Below is a small trained network, with its code and all its weights. Each question gives an input and a class and asks what happens when units are switched off, that is, made to give their printed mean instead of their output.

import numpy as np


def w(rows, s, z=0):
    codes = np.array(rows[::2]) - 128.0
    scale = np.full(codes.shape[1], s)
    scale[-1] = z or s
    return codes * scale


def norm(h):
    return h / np.sqrt((h * h).mean(-1, keepdims=True) + 1e-5)


def f(y):
    return y / 2 * (1 + np.tanh(0.7978845608 * (y + 0.044715 * y**3)))


def log_softmax(a):
    a = a - a.max(-1, keepdims=True)
    return a - np.log(np.exp(a).sum(-1, keepdims=True))


def net(x, mask):
    res = np.array(x, float).reshape(1, 7) / 4 @ E
    u = 0
    for l in range(2):
        y = f(norm(res) @ A[l][:, :-1].T + A[l][:, -1])
        res = res + np.where(mask[u : u + 7], y, B[l][:, -1]) @ B[l][:, :-1]
        u += 7
    return log_softmax(norm(res)[-1] @ U[:, :-1].T + U[:, -1])


A, B = {}, {}
E = w([
[186,122,174,151,189,147,55,203,178,97,168,189],'x0',
[126,129,133,127,134,133,121,119,127,128,134,121],'x1',
[113,114,172,137,177,39,101,114,96,120,67,135],'x2',
[131,127,123,133,126,123,132,133,121,126,133,129],'x3',
[135,148,110,115,154,97,125,168,143,248,126,84],'x4',
[125,128,135,126,131,134,123,123,130,130,126,125],'x5',
[128,126,132,129,128,128,128,128,127,128,130,126],'x6',
],0.013)
A[0] = w([
[126,121,138,121,90,165,143,124,148,74,134,131,64],'0.n0',
[152,122,149,120,191,133,113,181,154,103,155,157,3],'0.n1',
[132,130,96,122,61,230,152,138,141,154,174,116,209],'0.n2',
[134,118,140,129,115,157,117,101,122,4,119,163,133],'0.n3',
[128,118,141,128,111,98,135,103,122,138,111,119,127],'0.n4',
[120,127,129,130,91,143,138,62,121,3,114,146,220],'0.n5',
[148,127,115,127,116,218,119,189,171,132,198,146,93],'0.n6',
],0.021,0.0044)
B[0] = w([
[166,135,164,213,98,124,169,162,75,171,161,132,181],'0.n0',
[105,147,162,164,109,92,69,129,161,134,117,138,203],'0.n1',
[102,123,131,170,91,87,51,101,207,155,142,138,251],'0.n2',
[3,189,107,144,42,142,134,108,152,99,70,96,239],'0.n3',
[110,154,129,125,126,120,138,115,102,76,148,100,155],'0.n4',
[228,71,139,86,212,122,113,122,118,147,162,168,249],'0.n5',
[146,141,129,78,161,169,199,169,47,89,96,119,238],'0.n6',
],0.019,0.022)
A[1] = w([
[98,83,72,134,109,138,111,120,204,146,169,114,124],'1.n0',
[203,73,126,60,223,161,155,114,87,69,150,189,78],'1.n1',
[139,156,102,68,138,253,216,178,98,134,95,126,140],'1.n2',
[190,113,154,106,199,135,70,234,177,91,155,129,33],'1.n3',
[186,103,163,127,188,110,73,132,134,150,168,195,51],'1.n4',
[116,104,96,76,174,156,202,104,67,136,95,102,107],'1.n5',
[208,52,127,174,123,134,104,111,153,170,204,188,2],'1.n6',
],0.021,0.003)
B[1] = w([
[160,202,123,99,102,160,134,203,147,147,129,110,218],'1.n0',
[221,182,186,100,100,163,51,170,190,133,130,141,207],'1.n1',
[167,112,112,144,189,254,215,151,128,106,179,122,213],'1.n2',
[135,49,60,89,153,59,100,74,183,174,159,80,214],'1.n3',
[88,57,163,223,123,118,195,159,93,122,78,147,225],'1.n4',
[134,164,117,74,185,88,182,98,91,162,99,146,187],'1.n5',
[93,82,58,89,106,121,147,43,18,98,184,122,250],'1.n6',
],0.022,0.013)
U = w([
[141,46,99,151,49,119,125,60,12,125,201,163,145],'0',
[238,165,213,61,144,118,74,103,116,116,93,187,235],'1',
[116,223,80,94,48,126,86,164,161,181,161,98,199],'2',
[100,193,109,64,203,52,191,83,68,172,90,117,47],'3',
[106,157,163,191,121,246,188,172,86,63,131,155,128],'4',
[30,181,196,172,78,101,35,93,150,53,59,192,29],'5',
[183,58,73,88,226,186,166,150,163,138,183,82,2],'6',
[87,35,138,174,172,18,95,119,156,157,93,113,220],'7',
],0.014,0.0019)

Each question gives the input, the list of numbers given to net, and the class t.
The units are the neurons (one row each of A and B). Each row of codes is followed by its name. A weight is (code - 128) times the scale printed after its matrix; where a second scale follows, it is the last column's (A, B and U).
mask holds one flag per neuron, layer by layer. A switched-off neuron (its flag False) gives its mean, the last column of its row in B, instead of its output. The means were averaged over made-up inputs and are rounded, as every weight is.
A unit's drop is (log p(t) with every unit on - log p(t) with that unit switched off) / (log p(t) with every unit on - log p(t) with every unit switched off).
The circuit of an input: a set's keep is (log p(t) with only the set's units on - log p(t) with every unit switched off) / (log p(t) with every unit on - log p(t) with every unit switched off). Starting from the 12 units with the biggest drops (on a tie, the unit counted first), units are removed one at a time, each time the one whose removal leaves the highest keep (on an exact tie, the one counted first), for as long as the keep stays at least 0.8.
units of the circuit, in order: the units of the circuit, biggest drop first
top k neurons: the k neurons with the biggest drops, biggest first
k most important neurons of layer l: the k neurons of layer l with the biggest drops, biggest first
input [2,0,-1,8,-4,-6,-7], class 4: 4 most important neurons of layer 0 => [0.n3; 0.n6; 0.n2; 0.n5]
input [6,-4,5,3,-6,1,7], class 5: units of the circuit, in order => [0.n3]
input [-7,-7,-5,-3,6,6,-8], class 2: top 2 neurons => [0.n5; 1.n0]
input [-1,-4,1,-2,3,8,-2], class 3: top 3 neurons => [0.n2; 0.n5; 0.n1]
input [1,-6,-5,-4,-2,-6,-6], class 4: 2 most important neurons of layer 0 => [0.n6; 0.n3]
input [-4,6,5,0,-8,1,8], class 1: top 3 neurons => [0.n5; 0.n2; 1.n1]
input [8,8,0,4,0,6,1], class 4: units of the circuit, in order => [0.n2; 0.n5]
input [-1,4,-1,0,8,5,0], class 2: top 2 neurons => [0.n5; 0.n6]
input [3,-2,-7,-7,0,2,-4], class 4: top 3 neurons => [0.n5; 0.n6; 0.n2]
input [-6,-5,-2,2,8,0,-8], class 2: top 2 neurons => [0.n5; 0.n6]
input [1,6,-8,-8,-1,6,-8], class 4: top 4 neurons => [0.n6; 0.n5; 0.n1; 0.n2]
input [-2,2,6,4,-1,-5,2], class 1: units of the circuit, in order => [1.n1; 0.n3]
input [-4,-1,3,5,1,-3,2], class 3: 2 most important neurons of layer 0 => [0.n5; 0.n2]
input [-5,2,1,4,-5,-8,-7], class 1: units of the circuit, in order => [0.n5]
input [-3,-3,5,-2,-4,-8,-6], class 1: top 3 neurons => [0.n5; 1.n1; 0.n2]
input [-4,-2,-4,2,5,1,1], class 2: top 2 neurons => [0.n5; 1.n0]
input [2,-7,4,5,8,0,-6], class 7: top 2 neurons => [0.n6; 0.n3]
input [2,-1,5,-5,-6,2,-3], class 5: top 2 neurons => [0.n3; 0.n6]
input [-5,-3,7,5,-1,6,-8], class 1: units of the circuit, in order => [0.n3; 1.n1]
input [8,5,3,1,-1,1,5], class 5: units of the circuit, in order => [0.n1]
input [3,5,4,-6,3,3,4], class 7: 2 most important neurons of layer 0 => [0.n3; 0.n5]
input [3,-5,0,3,-7,6,-6], class 4: units of the circuit, in order => [0.n2; 0.n3; 0.n5]
